Here is a tiny trained network, its code and every weight. The questions are about switching its units off for an input and a target symbol, where a switched-off unit gives its printed mean instead of its output.

import numpy as np


def w(rows, s, z=0):
    codes = np.array(rows[::2]) - 128.0
    scale = np.full(codes.shape[1], s)
    scale[-1] = z or s
    return codes * scale


def f(y):
    return np.maximum(y, 0)


def softmax(a):
    e = np.exp(a - a.max(-1, keepdims=True))
    return e / e.sum(-1, keepdims=True)


def log_softmax(a):
    a = a - a.max(-1, keepdims=True)
    return a - np.log(np.exp(a).sum(-1, keepdims=True))


def net(x, mask):
    ids = ['ΓΘΦαβεηλμσψ'.index(c) for c in x.split()]
    T = len(ids)
    res = E[ids] + P[:T]
    u = 0
    for l in range(2):
        r = res
        for j in range(3):
            rows = slice(2 * j, 2 * j + 2)
            q, k, v = (r @ M[l][rows].T for M in (Q, K, V))
            z = softmax(np.where(np.tri(T) > 0, q @ k.T / 2**0.5, -1e9)) @ v
            o = O[l][rows]
            res = res + np.where(mask[u + j], z, o[:, -1]) @ o[:, :-1]
        u += 3
        y = f(res @ A[l][:, :-1].T + A[l][:, -1])
        res = res + np.where(mask[u : u + 8], y, B[l][:, -1]) @ B[l][:, :-1]
        u += 8
    return log_softmax(res[-1] @ U[:, :-1].T + U[:, -1])


Q, K, V, O, A, B = {}, {}, {}, {}, {}, {}
E = w([
[139,200,139],'Γ',
[174,185,225],'Θ',
[131,176,143],'Φ',
[30,99,55],'α',
[202,88,194],'β',
[175,80,5],'ε',
[129,164,142],'η',
[223,94,131],'λ',
[238,80,77],'μ',
[197,182,62],'σ',
[58,71,152],'ψ',
],0.017)
P = w([
[124,195,122],'0',
[116,181,112],'1',
[118,165,113],'2',
[121,147,122],'3',
[122,130,123],'4',
[126,116,126],'5',
[128,101,129],'6',
[128,85,130],'7',
[127,70,135],'8',
[126,56,139],'9',
[126,40,138],'10',
[127,28,143],'11',
[125,12,146],'12',
],0.011)
Q[0] = w([
[45,230,253],'L0H0',
[109,111,37],'L0H0',
[69,161,94],'L0H1',
[93,175,228],'L0H1',
[129,100,150],'L0H2',
[170,151,128],'L0H2',
],0.015)
K[0] = w([
[132,252,122],'L0H0',
[100,87,120],'L0H0',
[125,162,121],'L0H1',
[144,153,158],'L0H1',
[123,139,142],'L0H2',
[156,135,126],'L0H2',
],0.032)
V[0] = w([
[99,174,128],'L0H0',
[2,36,180],'L0H0',
[109,179,74],'L0H1',
[135,84,80],'L0H1',
[161,31,99],'L0H2',
[38,154,173],'L0H2',
],0.0058)
O[0] = w([
[103,116,141,112],'L0H0',
[136,254,120,144],'L0H0',
[150,135,168,254],'L0H1',
[138,170,119,254],'L0H1',
[85,117,145,126],'L0H2',
[156,126,158,136],'L0H2',
],0.0097,0.00091)
A[0] = w([
[229,232,152,3],'L0N0',
[191,37,254,168],'L0N1',
[210,172,72,131],'L0N2',
[187,133,220,2],'L0N3',
[236,215,109,153],'L0N4',
[46,139,249,116],'L0N5',
[44,73,219,171],'L0N6',
[81,194,141,119],'L0N7',
],0.0084,0.0064)
B[0] = w([
[117,109,60,145],'L0N0',
[187,214,104,254],'L0N1',
[147,86,167,177],'L0N2',
[9,99,123,141],'L0N3',
[126,68,227,179],'L0N4',
[89,94,230,173],'L0N5',
[63,151,150,212],'L0N6',
[102,113,110,159],'L0N7',
],0.011,0.0079)
Q[1] = w([
[68,81,76],'L1H0',
[106,103,118],'L1H0',
[55,116,251],'L1H1',
[112,238,133],'L1H1',
[123,187,107],'L1H2',
[207,124,162],'L1H2',
],0.011)
K[1] = w([
[159,152,161],'L1H0',
[162,145,129],'L1H0',
[4,156,136],'L1H1',
[116,243,71],'L1H1',
[120,182,105],'L1H2',
[165,155,176],'L1H2',
],0.013)
V[1] = w([
[166,94,164],'L1H0',
[224,78,136],'L1H0',
[111,249,209],'L1H1',
[31,27,47],'L1H1',
[165,96,170],'L1H2',
[3,57,96],'L1H2',
],0.0043)
O[1] = w([
[133,164,131,142],'L1H0',
[106,204,125,92],'L1H0',
[85,170,67,254],'L1H1',
[160,2,105,122],'L1H1',
[99,166,91,152],'L1H2',
[124,80,206,80],'L1H2',
],0.0057,0.0019)
A[1] = w([
[178,104,221,110],'L1N0',
[196,96,79,1],'L1N1',
[173,216,54,181],'L1N2',
[206,134,206,147],'L1N3',
[190,1,146,175],'L1N4',
[227,148,148,18],'L1N5',
[127,3,132,49],'L1N6',
[60,55,9,162],'L1N7',
],0.0089,0.0084)
B[1] = w([
[134,168,105,209],'L1N0',
[57,119,6,150],'L1N1',
[179,82,111,235],'L1N2',
[167,152,150,246],'L1N3',
[127,51,169,253],'L1N4',
[33,156,65,166],'L1N5',
[20,180,101,162],'L1N6',
[147,218,117,227],'L1N7',
],0.014,0.0061)
U = w([
[220,145,102,87],'Γ',
[143,57,75,158],'Θ',
[154,209,229,1],'Φ',
[162,32,219,156],'α',
[86,92,106,137],'β',
[1,129,201,142],'ε',
[122,130,143,85],'η',
[47,67,70,183],'λ',
[53,225,58,129],'μ',
[128,92,82,163],'σ',
[117,115,149,162],'ψ',
],0.0098,0.005)

Each question gives the input, a string of symbols that net reads in full, and the target symbol t.
The units are the heads (2 rows each of Q, K, V and O) and the neurons (one row each of A and B). Each row of codes is followed by its name. A weight is (code - 128) times the scale printed after its matrix; where a second scale follows, it is the last column's (O, A, B and U).
mask holds one flag per unit, layer by layer, with each layer's heads first. A switched-off unit (its flag False) gives its mean, the last column of its rows in O or B, instead of its output. The means were averaged over made-up inputs and are rounded, as every weight is.
A unit's drop is (log p(t) with every unit on - log p(t) with that unit switched off) / (log p(t) with every unit on - log p(t) with every unit switched off).
The circuit of an input: a set's keep is (log p(t) with only the set's units on - log p(t) with every unit switched off) / (log p(t) with every unit on - log p(t) with every unit switched off). Starting from the 12 units with the biggest drops (on a tie, the unit counted first), units are removed one at a time, each time the one whose removal leaves the highest keep (on an exact tie, the one counted first), for as long as the keep stays at least 0.8.
units of the circuit, in order: the units of the circuit, biggest drop first
most important unit: the unit with the biggest drop
top k neurons: the k neurons with the biggest drops, biggest first
top k neurons in layer l: the k neurons of layer l with the biggest drops, biggest first
heads that matter: for each layer, one digit per head in row order, 1 if its drop is at least 0.15 and else 0, layers parted by /
drop when u is switched off: that unit's drop, to one decimal
input Γ α σ α Γ μ, target Θ: top 4 neurons => [L1N1; L0N1; L1N4; L1N5]
input μ λ ψ Γ α ψ ψ α Θ α μ λ, target Θ: most important unit => L1N5
input Φ Γ Γ Θ Φ, target Γ: units of the circuit, in order => [L0H2; L1N2; L0N5]
input Θ Γ Θ η, target Γ: units of the circuit, in order => [L0H2; L1N2; L1H2]
input μ μ α Γ ε α Φ η, target α: heads that matter => 000 / 011
input σ Γ Φ α β α ψ ε, target α: top 3 neurons => [L0N4; L1N4; L0N1]
input ε α Θ Φ η λ, target Γ: heads that matter => 100 / 010
input λ α β α α α β η, target α: units of the circuit, in order => [L0N1; L1H1]
input ε η Θ ε ε Φ ε, target λ: top 2 neurons => [L1N4; L1N6]
input ψ α Φ Γ, target α: top 3 neurons => [L0N1; L1N7; L0N7]
input β λ Θ Φ Γ Φ ε σ α σ, target α: top 2 neurons => [L0N4; L0N1]
input λ α Φ Γ λ ψ α α λ λ, target Γ: heads that matter => 000 / 010
input α ε Θ λ α η ψ λ, target α: heads that matter => 100 / 000
input ψ Θ Θ σ ψ β β σ ψ β α ε ψ, target ε: units of the circuit, in order => [L0N6]
input α Θ ψ ε λ, target α: top 4 neurons => [L0N4; L1N4; L0N2; L1N7]
input η Φ Θ η μ α Φ Θ α α Φ ε ψ, target ε: top 3 neurons in layer 0 => [L0N5; L0N6; L0N1]
input λ Θ α α Φ, target α: top 2 neurons in layer 0 => [L0N1; L0N7]
input α α Φ, target α: drop when L1H0 is switched off => 0.1
input ψ σ μ, target α: drop when L1N4 is switched off => 0.6
input α α β μ Γ Γ Γ Φ α, target μ: units of the circuit, in order => [L1N7]
input α Φ α Γ ε α ψ ψ ε ε λ β α, target μ: drop when L1N4 is switched off => 0.1
